57,111,87,168,143,113,103,108
117,159,101,159,128,110,117,125
145,160,144,136,144,149,160,102
97,145,100,135,132,97,89,134
90,135,92,181,135,121,124,109
143,164,147,134,148,149,167,98
155,148,131,133,133,151,140,116
97,144,97,160,133,107,109,120
131,118,126,123,115,130,147,142
121,159,91,203,130,132,151,102
141,173,100,175,122,119,136,119
130,121,128,123,118,130,150,140
85,131,95,171,136,116,116,114
125,114,122,123,112,123,151,148
Counting starts at 0.
Read off the entry at row 1, column 0.
117
Read off the entry in the top-right corner.
108
Read off the entry in row 0 and column 1.
111
Read off the maximum.
203
The top-left entry -> 57
Read off the entry at row 2, column 0.
145
Read off the entry at row 2, column 2.
144
Read off the bottom entry of the column that holds the smallest entry.
125
Read off the entry just right of the largest entry.
130
Read off the entry directly below 107.
130
The entry directly below the largest entry is 175
Read off the entry at row 0, column 2.
87
The entry at row 1, column 1 -> 159
Read off the bottom-right entry.
148
Read off the entry directly above 115.
133
Read off the entry directly above 91.
126
The entry in row 1 and column 2 -> 101
Read off the entry just left of 142.
147

101 119 118 150 109 135 104
101 170 122 135  90 176 116
190 123 160 133 155 102 117
171 125 154 144 146 108 108
170 133 154 141 141 119 106
169 133 146 125 104 109 159
166 146 155 139 196 129 103
187 128 156 122 158 105 138
 76 144 101 115  92 171 125
108 121 124 157 114 138  92
103 114 108 113 113 115 174
163 140 156 163 114 131  86
Counting starts at 0.
The entry in row 1 and column 0 is 101
The entry in row 0 and column 0 is 101
What is the entry in row 0 and column 2?
Answer: 118
What is the entry directly below 123?
Answer: 125
What is the entry in the top-right corner?
Answer: 104
The bottom-left entry -> 163
The entry directly above the smallest entry: 187
What is the entry in the bottom-right corner?
Answer: 86
What is the entry directly above the largest entry?
Answer: 104
What is the entry directly above 166?
Answer: 169
The entry at row 2, column 0 -> 190
What is the entry just left of 105?
Answer: 158
What is the entry directly above 123?
Answer: 170
The smallest entry is 76
The entry at row 1, column 2 is 122
What is the entry just left of the largest entry?
Answer: 139
What is the top entry of the column that holds the largest entry?
Answer: 109
What is the entry just right of 129?
Answer: 103
What is the entry just right of 140?
Answer: 156
The entry in row 2 and column 1 -> 123

M =
 68 151  82 119 112  67
168 109 174  46 114  80
135 112  91 155 102 197
 94  87  90 136 119 165
123 108  98 123 100 167
188  66 110 167 131 132
132  91 100  52 177 185
181 108 102 149 128 195
166 210 194  99  77  92
 66 158  67 107  99  71
142 104 138 168 186  88
 97  96  65 100  79 118
Indices start at 0.
The entry in row 2 and column 0 is 135
What is the entry at row 0, column 1?
A: 151
The top-right entry -> 67
What is the entry directly above 110?
A: 98
What is the entry in row 0 and column 2?
A: 82
What is the entry directly above 185?
A: 132
What is the entry directly above the smallest entry?
A: 119
The bottom-left entry is 97
The bottom-right entry: 118
What is the entry at row 1, column 0?
A: 168
What is the entry just left of 174?
A: 109
What is the entry directly below 158?
A: 104
What is the entry just right of 90?
A: 136
The entry just left of 46: 174
What is the entry directly below the largest entry?
A: 158
The entry just left of 197 is 102
The entry directly below the smallest entry: 155
The smallest entry is 46
The entry directly above the largest entry is 108
What is the entry just right of 114?
A: 80
The entry just right of 104: 138
The largest entry -> 210

123 118 131 160
192 149 169 137
The entry in the top-left corner: 123
The entry in the bottom-right corner -> 137
The entry directly above 169 is 131
